Below is a small trained network, with its code and all its weights. Each question gives an input and a target symbol and asks what happens when units are switched off, that is, made to give their printed mean instead of their output.

import numpy as np


def w(rows, s, z=0):
    codes = np.array(rows[::2]) - 128.0
    scale = np.full(codes.shape[1], s)
    scale[-1] = z or s
    return codes * scale


def norm(h):
    return h / np.sqrt((h * h).mean(-1, keepdims=True) + 1e-5)


def f(y):
    return np.maximum(y, 0)


def softmax(a):
    e = np.exp(a - a.max(-1, keepdims=True))
    return e / e.sum(-1, keepdims=True)


def log_softmax(a):
    a = a - a.max(-1, keepdims=True)
    return a - np.log(np.exp(a).sum(-1, keepdims=True))


def net(x, mask):
    ids = ['ΓΠΦΨβδεζλμξστ'.index(c) for c in x.split()]
    T = len(ids)
    res = E[ids] + P[:T]
    u = 0
    for l in range(2):
        q, k, v = (norm(res) @ M[l].T for M in (Q, K, V))
        z = softmax(np.where(np.tri(T) > 0, q @ k.T / 4**0.5, -1e9)) @ v
        res = res + np.where(mask[u], z, O[l][:, -1]) @ O[l][:, :-1]
        u += 1
        y = f(norm(res) @ A[l][:, :-1].T + A[l][:, -1])
        res = res + np.where(mask[u : u + 4], y, B[l][:, -1]) @ B[l][:, :-1]
        u += 4
    return log_softmax(norm(res)[-1] @ U[:, :-1].T + U[:, -1])


Q, K, V, O, A, B = {}, {}, {}, {}, {}, {}
E = w([
[164,110,121,94,158,8,125,233],'Γ',
[127,176,179,192,149,123,99,89],'Π',
[171,107,139,72,126,44,121,182],'Φ',
[138,165,84,225,106,111,140,143],'Ψ',
[86,120,198,181,116,117,62,114],'β',
[154,108,125,92,135,52,102,204],'δ',
[84,180,146,117,163,231,94,152],'ε',
[138,60,171,143,210,132,215,123],'ζ',
[108,138,67,60,111,108,167,135],'λ',
[182,149,200,68,33,149,80,110],'μ',
[169,130,137,98,141,66,103,204],'ξ',
[141,45,167,147,168,71,134,60],'σ',
[148,116,120,87,178,41,87,233],'τ',
],0.017)
P = w([
[254,69,92,155,210,189,18,129],'0',
[227,95,98,135,185,172,40,144],'1',
[203,109,109,126,173,155,62,152],'2',
[182,117,119,120,165,151,76,159],'3',
[165,125,120,117,156,140,93,160],'4',
[142,134,122,115,154,131,104,165],'5',
[123,142,123,116,151,119,118,165],'6',
[105,154,128,112,144,113,127,167],'7',
[90,161,128,109,134,100,140,166],'8',
[74,179,131,105,124,95,146,171],'9',
[57,191,135,98,112,84,155,166],'10',
[45,209,139,85,93,75,166,163],'11',
[31,227,143,68,67,57,177,148],'12',
],0.0073)
Q[0] = w([
[97,114,124,151,135,230,146,30],'0.h0',
[81,92,178,170,99,65,1,120],'0.h0',
[184,137,154,84,118,53,102,46],'0.h0',
[146,166,178,58,154,105,74,239],'0.h0',
],0.0092)
K[0] = w([
[213,22,170,86,241,132,93,167],'0.h0',
[68,124,140,142,102,78,2,49],'0.h0',
[155,167,123,109,123,62,154,98],'0.h0',
[41,221,174,78,77,136,114,126],'0.h0',
],0.011)
V[0] = w([
[145,85,30,202,144,200,135,106],'0.h0',
[101,254,94,145,88,101,126,116],'0.h0',
[116,112,86,82,151,123,127,191],'0.h0',
[59,108,126,110,21,141,147,196],'0.h0',
],0.0068)
O[0] = w([
[70,88,237,63,88,141,101,189,113],'0.h0',
[182,75,230,48,203,244,207,146,159],'0.h0',
[81,65,3,206,133,124,51,94,137],'0.h0',
[130,94,201,123,9,254,31,151,5],'0.h0',
],0.0057,0.0025)
A[0] = w([
[192,150,155,168,180,207,109,144,38],'0.n0',
[74,148,163,154,144,114,165,196,78],'0.n1',
[190,78,130,65,60,122,59,163,125],'0.n2',
[194,2,171,155,166,204,143,39,253],'0.n3',
],0.0072,0.0027)
B[0] = w([
[112,137,92,147,130,49,149,109,178],'0.n0',
[157,90,159,123,99,81,100,80,233],'0.n1',
[55,86,113,106,157,73,133,155,252],'0.n2',
[209,249,34,151,98,217,31,190,161],'0.n3',
],0.012,0.0042)
Q[1] = w([
[82,146,196,83,168,114,148,151],'1.h0',
[129,142,88,178,71,174,72,84],'1.h0',
[134,164,95,243,204,189,150,7],'1.h0',
[50,123,97,91,133,139,111,136],'1.h0',
],0.014)
K[1] = w([
[87,196,174,174,110,123,185,82],'1.h0',
[134,66,140,91,143,107,59,150],'1.h0',
[192,118,88,159,247,87,93,132],'1.h0',
[96,129,90,125,117,191,108,127],'1.h0',
],0.014)
V[1] = w([
[164,57,81,114,144,105,194,119],'1.h0',
[145,227,112,83,160,144,103,135],'1.h0',
[202,119,130,98,40,112,151,133],'1.h0',
[186,67,253,209,122,82,78,145],'1.h0',
],0.0074)
O[1] = w([
[116,90,119,83,174,244,144,130,179],'1.h0',
[135,134,219,149,157,177,124,104,230],'1.h0',
[180,120,108,107,138,97,4,177,26],'1.h0',
[76,203,99,94,79,127,101,108,249],'1.h0',
],0.011,0.0019)
A[1] = w([
[226,82,190,73,153,88,206,181,2],'1.n0',
[139,53,122,183,165,34,98,123,219],'1.n1',
[153,234,28,255,139,201,91,70,45],'1.n2',
[115,172,112,102,55,72,90,64,171],'1.n3',
],0.0085,0.0023)
B[1] = w([
[139,122,44,133,154,198,97,107,195],'1.n0',
[129,158,197,134,75,181,151,96,255],'1.n1',
[141,205,135,64,52,255,167,235,212],'1.n2',
[127,77,157,158,198,141,174,101,211],'1.n3',
],0.013,0.0079)
U = w([
[189,111,64,205,108,82,161,205,180],'Γ',
[209,165,95,77,225,124,159,107,3],'Π',
[192,87,92,93,44,128,132,58,183],'Φ',
[65,84,156,26,127,115,107,189,92],'Ψ',
[72,158,147,159,121,37,141,93,244],'β',
[78,84,89,185,39,139,78,129,224],'δ',
[119,95,234,174,173,165,202,88,32],'ε',
[135,104,124,143,117,135,122,136,63],'ζ',
[156,2,93,139,146,202,113,140,207],'λ',
[220,106,180,148,116,125,52,139,230],'μ',
[117,196,128,115,61,219,148,189,99],'ξ',
[135,110,123,140,118,133,119,135,78],'σ',
[68,138,103,212,190,145,70,182,115],'τ',
],0.0092,0.0031)

Each question gives the input, a string of symbols that net reads in full, and the target symbol t.
The units are the heads (4 rows each of Q, K, V and O) and the neurons (one row each of A and B). Each row of codes is followed by its name. A weight is (code - 128) times the scale printed after its matrix; where a second scale follows, it is the last column's (O, A, B and U).
mask holds one flag per unit, layer by layer, with each layer's heads first. A switched-off unit (its flag False) gives its mean, the last column of its rows in O or B, instead of its output. The means were averaged over made-up inputs and are rounded, as every weight is.
A unit's drop is (log p(t) with every unit on - log p(t) with that unit switched off) / (log p(t) with every unit on - log p(t) with every unit switched off).
The circuit of an input: a set's keep is (log p(t) with only the set's units on - log p(t) with every unit switched off) / (log p(t) with every unit on - log p(t) with every unit switched off). Starting from all 10 units, units are removed one at a time, each time the one whose removal leaves the highest keep (on an exact tie, the one counted first), for as long as the keep stays at least 0.8.
units of the circuit, in order: the units of the circuit, biggest drop first
unit that matters most: the unit with the biggest drop
k most important neurons: the k neurons with the biggest drops, biggest first
top k neurons in layer l: the k neurons of layer l with the biggest drops, biggest first
input β ζ δ, target β: unit that matters most -> 0.h0
input δ Ψ Ψ Γ, target Ψ: units of the circuit, in order -> 0.h0, 1.h0, 1.n2
input ε ξ λ β ε τ Ψ μ ε Γ Γ τ, target ε: top 3 neurons in layer 0 -> 0.n2, 0.n3, 0.n0
input ζ Π Ψ δ Γ λ δ Π ξ Φ, target Π: units of the circuit, in order -> 1.n0, 1.n2
input Γ ε β σ Ψ β ζ τ τ Π δ, target Π: units of the circuit, in order -> 0.h0, 1.n0, 1.n2
input ζ Ψ Ψ Φ Γ τ ζ ε ζ, target β: units of the circuit, in order -> 0.h0, 1.n2
input σ ξ β, target ξ: 2 most important neurons -> 0.n2, 1.n2
input δ ε ε μ Ψ Γ λ σ ζ Γ, target λ: units of the circuit, in order -> 1.h0, 1.n0, 0.n2
input ζ δ ξ Ψ Φ Π λ Γ, target λ: units of the circuit, in order -> 1.h0, 1.n0
input ζ μ δ, target μ: units of the circuit, in order -> 1.h0, 0.n3
input ζ Γ Γ ξ ε τ ξ Γ σ Ψ μ Φ, target μ: 2 most important neurons -> 0.n1, 1.n2
input Π ε β Φ μ Φ δ Γ β β τ δ σ, target ξ: top 3 neurons in layer 0 -> 0.n3, 0.n2, 0.n1
input δ σ ζ ε ζ Ψ τ Π δ μ Ψ ξ, target Ψ: 2 most important neurons -> 0.n2, 0.n3
input Ψ ξ Γ Γ Γ Π ε ζ Γ δ β Π β, target ε: units of the circuit, in order -> 1.n3
input β ε δ Ψ σ δ Ψ, target ε: 4 most important neurons -> 1.n3, 0.n1, 0.n2, 0.n3
input ζ β μ Φ β δ, target β: units of the circuit, in order -> 1.h0, 0.n2, 1.n2
input Ψ ξ μ ε β β Π Φ ζ β τ ξ Φ, target β: units of the circuit, in order -> 1.h0, 1.n2
input β λ Φ, target λ: units of the circuit, in order -> 1.h0, 1.n0
input ζ σ Γ τ β ζ ξ Ψ ζ Π μ λ, target λ: units of the circuit, in order -> 1.h0, 0.h0
input τ β ε β τ Γ ε ζ τ μ Φ, target μ: units of the circuit, in order -> 1.h0, 0.h0
input β ε Φ, target ε: units of the circuit, in order -> 1.h0
input Ψ Ψ Ψ Γ ζ Γ δ Ψ ε δ, target ε: top 2 neurons in layer 0 -> 0.n1, 0.n2
input Φ τ λ μ Γ, target μ: 3 most important neurons -> 1.n1, 1.n2, 0.n3
input δ τ τ β λ δ τ, target λ: top 2 neurons in layer 1 -> 1.n0, 1.n2
input τ ζ Γ, target Γ: 4 most important neurons -> 1.n2, 1.n3, 0.n1, 1.n0
input ε ξ Γ β τ σ τ β ζ τ Ψ Ψ, target ε: 4 most important neurons -> 0.n1, 1.n3, 0.n2, 0.n3
input σ ζ Ψ Γ δ, target Ψ: unit that matters most -> 0.h0
